Here is a tiny trained network, its code and every weight. The questions are about switching its units off for an input and a class, where a switched-off unit gives its printed mean instead of its output.

import numpy as np


def w(rows, s, z=0):
    codes = np.array(rows[::2]) - 128.0
    scale = np.full(codes.shape[1], s)
    scale[-1] = z or s
    return codes * scale


def f(y):
    return y / 2 * (1 + np.tanh(0.7978845608 * (y + 0.044715 * y**3)))


def log_softmax(a):
    a = a - a.max(-1, keepdims=True)
    return a - np.log(np.exp(a).sum(-1, keepdims=True))


def net(x, mask):
    res = np.array(x, float).reshape(1, 6) / 4 @ E
    y = f(res @ A[0][:, :-1].T + A[0][:, -1])
    res = res + np.where(mask, y, B[0][:, -1]) @ B[0][:, :-1]
    return log_softmax(res[-1] @ U[:, :-1].T + U[:, -1])


A, B = {}, {}
E = w([
[110,137,105,133,125,133,141,151],'x0',
[110,152,144,97,108,108,124,127],'x1',
[144,106,143,138,132,102,151,95],'x2',
[44,69,163,122,158,108,100,128],'x3',
[166,130,82,75,247,98,112,129],'x4',
[128,146,195,58,148,184,197,135],'x5',
],0.015)
A[0] = w([
[71,138,173,145,85,233,183,74,98],'n1',
[20,32,144,119,185,132,103,139,125],'n2',
[81,185,78,114,82,10,107,112,181],'n3',
[164,152,5,165,102,10,84,103,166],'n4',
[227,201,77,112,86,109,165,151,86],'n5',
[137,158,166,87,185,157,148,140,64],'n6',
[56,38,145,94,163,94,115,154,103],'n7',
[126,163,143,14,157,189,242,144,66],'n8',
[165,138,97,61,208,105,79,122,33],'n9',
[101,139,50,191,145,18,12,118,87],'n10',
[133,111,55,47,209,86,170,148,5],'n11',
[140,143,91,63,210,91,105,120,17],'n12',
[170,207,128,95,155,102,108,138,23],'n13',
[111,143,191,54,217,164,255,143,126],'n14',
[136,179,175,153,60,138,111,182,64],'n15',
[244,254,74,157,131,156,176,75,140],'n16',
],0.008,0.0014)
B[0] = w([
[62,103,159,208,125,155,102,102,216],'n1',
[139,26,72,11,122,114,152,176,225],'n2',
[141,118,111,120,189,130,58,55,180],'n3',
[146,148,174,139,214,158,51,149,238],'n4',
[149,76,100,86,67,80,177,234,208],'n5',
[115,166,126,202,141,122,78,153,179],'n6',
[191,85,175,30,148,67,188,251,206],'n7',
[136,234,157,120,163,183,59,107,246],'n8',
[57,138,105,169,26,89,141,113,205],'n9',
[164,230,182,134,182,173,92,87,249],'n10',
[9,144,53,192,34,29,110,80,204],'n11',
[47,124,30,176,47,89,139,101,201],'n12',
[138,138,103,135,99,83,140,169,162],'n13',
[139,165,172,156,225,154,47,113,253],'n14',
[81,95,74,122,105,130,142,92,182],'n15',
[145,129,133,3,96,103,134,180,239],'n16',
],0.0077,0.012)
U = w([
[145,186,149,157,203,168,72,109,186],'0',
[155,104,125,10,110,113,143,174,166],'1',
[64,130,118,224,49,110,114,75,3],'2',
],0.013,0.00053)

Each question gives the input, the list of numbers given to net, and the class t.
The units are the neurons (one row each of A and B). Each row of codes is followed by its name. A weight is (code - 128) times the scale printed after its matrix; where a second scale follows, it is the last column's (A, B and U).
mask holds one flag per neuron, in row order. A switched-off neuron (its flag False) gives its mean, the last column of its row in B, instead of its output. The means were averaged over made-up inputs and are rounded, as every weight is.
A unit's drop is (log p(t) with every unit on - log p(t) with that unit switched off) / (log p(t) with every unit on - log p(t) with every unit switched off).
The circuit of an input: a set's keep is (log p(t) with only the set's units on - log p(t) with every unit switched off) / (log p(t) with every unit on - log p(t) with every unit switched off). Starting from the 12 units with the biggest drops (on a tie, the unit counted first), units are removed one at a time, each time the one whose removal leaves the highest keep (on an exact tie, the one counted first), for as long as the keep stays at least 0.8.
units of the circuit, in order: the units of the circuit, biggest drop first
most important unit: the unit with the biggest drop
top k neurons: the k neurons with the biggest drops, biggest first
drop of u: that unit's drop, to one decimal
input [-3,-1,7,1,2,-1], class 2: units of the circuit, in order : n16; n14
input [6,-3,-6,5,8,-4], class 2: units of the circuit, in order : n11
input [-6,-3,4,7,7,3], class 1: top 2 neurons : n7; n2
input [4,8,2,-7,7,8], class 0: top 3 neurons : n14; n8; n6
input [-8,-1,-3,2,6,-4], class 2: top 3 neurons : n9; n12; n11
input [-4,6,1,3,3,4], class 0: top 2 neurons : n14; n16
input [5,0,4,-6,-4,-6], class 0: top 3 neurons : n4; n2; n7
input [0,2,6,-6,-6,-1], class 1: top 3 neurons : n16; n11; n5
input [1,5,0,-5,5,7], class 0: top 2 neurons : n14; n8
input [2,-2,6,5,-1,-5], class 0: top 4 neurons : n10; n16; n5; n4
input [-8,8,0,2,3,-2], class 2: top 2 neurons : n16; n14
input [1,-8,3,8,3,6], class 1: top 2 neurons : n2; n7
input [5,8,-8,0,-6,6], class 0: top 2 neurons : n8; n11
input [-6,4,0,7,1,8], class 0: most important unit : n14
input [-5,-2,-6,5,7,-3], class 2: drop of n12 : 0.3
input [3,-8,-5,2,4,1], class 2: drop of n14 : 0.0
input [8,0,-6,-7,8,-1], class 2: drop of n12 : 0.5
input [7,-1,-8,-4,7,-3], class 2: drop of n11 : 0.2
